[[  2 -22   7 -45  10]
 [ 16   9 -14   7   3]
 [ 38  54  32  33  10]
 [ 27  37  23  22   8]
 [-12  39  -8 -21 -24]]
->
[  2   9  32  22 -24]

[[-51 -40]
 [ -6  15]
 [  6  17]]
->
[-51  15]

[[  1  -4  59]
 [ -3  -6   8]
 [ 30   3  12]
 [ 32   3  -4]
 [  5  -2 -39]]
->
[ 1 -6 12]

[[-49 -40 -70]
 [ 61  -6 -48]]
->
[-49  -6]

[[ -3   1  16]
 [ 40 -53  47]
 [ 60  37  51]]
->
[ -3 -53  51]

[[ 18   2 -45 -55  34]
 [  4 -10   1 -11  65]
 [ 54 -14 -17   9 -27]
 [ 26 -18  10  31 -46]]
->
[ 18 -10 -17  31]

[[-31 -60]
 [ 21   1]
 [-19  -5]]
->
[-31   1]

[[  8  -8 -17   9  -4]
 [ -1  12  31 -25  59]
 [ 17  17  30 -19   6]
 [-33   4 -25  -5  16]]
->
[ 8 12 30 -5]
---
[[  2  38 -40  -8  14 -38 -30 -27   2  -2 -22]
 [-12 -40 -44   6 -45   6  -6  -9 -33  -2   2]
 [-20  32 -23   5 -40 -19 -24 -30 -57  -1 -14]
 [-14  14  -6 -13  16 -49 -39 -26  -1  -2 -24]]
->
[[-12 -40 -44   6 -45   6  -6  -9 -33  -2   2]
 [-14  14  -6 -13  16 -49 -39 -26  -1  -2 -24]]

[[-24 -22   5]
 [ 16  25  26]
 [-46 -25 -28]
 [ 55 -25 -25]
 [-31 -35 -12]
 [ 11  13  -4]
 [ 32  -3  51]
 [ 17  68 -35]
 [ 37  -5 -20]]
->
[[ 16  25  26]
 [ 55 -25 -25]
 [ 11  13  -4]
 [ 17  68 -35]]

[[  5  20 -36 -55  32]
 [ -2 -11 -31 -27  26]
 [  9  21 -60 -68  50]
 [-25 -42  32  34 -36]
 [-13 -40 -26  14  28]
 [ 19  -1  36   5 -46]
 [  8  19  41  43 -41]
 [ 18  10  -2 -20  -6]
 [-15 -37  -3 -15   8]]
->
[[ -2 -11 -31 -27  26]
 [-25 -42  32  34 -36]
 [ 19  -1  36   5 -46]
 [ 18  10  -2 -20  -6]]

[[-22 -50]
 [-24 -39]
 [-46 -24]
 [ -3  -3]
 [  0 -10]
 [ -1 -12]
 [ -4 -19]
 [  2 -25]
 [  5 -19]
 [  4  -5]
 [ -8 -44]]
->
[[-24 -39]
 [ -3  -3]
 [ -1 -12]
 [  2 -25]
 [  4  -5]]

[[ -2 -66]
 [ 49  17]]
->
[[49 17]]

[[ -9 -38 -10  12]
 [-16  -8  16  51]
 [ 33 -21  -1 -17]
 [ 29 -18   4  14]
 [-21  41  -7 -14]
 [  2 -16  28  14]
 [  6 -24 -17  23]
 [-18  15   9 -20]
 [ -5  14 -28 -10]
 [-37 -22   7 -49]
 [-24  28  12   5]]
->
[[-16  -8  16  51]
 [ 29 -18   4  14]
 [  2 -16  28  14]
 [-18  15   9 -20]
 [-37 -22   7 -49]]

[[ -7 -36   8   3  20   0 -10   6   7 -16   5  23 -21  -3]
 [-25  -7 -63  -4  21  22  -2   5  -2 -18 -23   1   2  19]]
->
[[-25  -7 -63  -4  21  22  -2   5  -2 -18 -23   1   2  19]]

[[ 13  52  14  62  -7  63 -37]
 [ 13  -5 -59  17  59 -10  -6]
 [ 13 -58  49   7 -57  60 -10]
 [ 13 -18 -21 -50  51   0  37]
 [ 13 -56  42  12 -51  48  -2]
 [ 13 -42  14  29  -8 -15 -31]
 [ 13 -30 -15 -31  62  -5 -31]
 [ 13 -35  -8  51 -21  12 -57]
 [ 13 -42  13  31  -9 -13 -34]]
->
[[ 13  -5 -59  17  59 -10  -6]
 [ 13 -18 -21 -50  51   0  37]
 [ 13 -42  14  29  -8 -15 -31]
 [ 13 -35  -8  51 -21  12 -57]]

[[-39 -29  62 -21  24   7   3  22  -2 -17]
 [ -9 -28 -20  -1  -7  37  44  -7  -2 -32]
 [-27  13  10   0  -2  14  22 -13   5 -29]
 [-26   1   9  45 -45  23 -30  17  25  12]
 [  6  16 -16  -5   2  -4  26  -3 -10   0]
 [-38 -30   9 -33  33  17   0  35 -14  22]
 [  2  -9  11  -6   9   1 -10  23  13  28]
 [-20  24   1   6  -7 -33  27  17 -13  32]]
->
[[ -9 -28 -20  -1  -7  37  44  -7  -2 -32]
 [-26   1   9  45 -45  23 -30  17  25  12]
 [-38 -30   9 -33  33  17   0  35 -14  22]
 [-20  24   1   6  -7 -33  27  17 -13  32]]
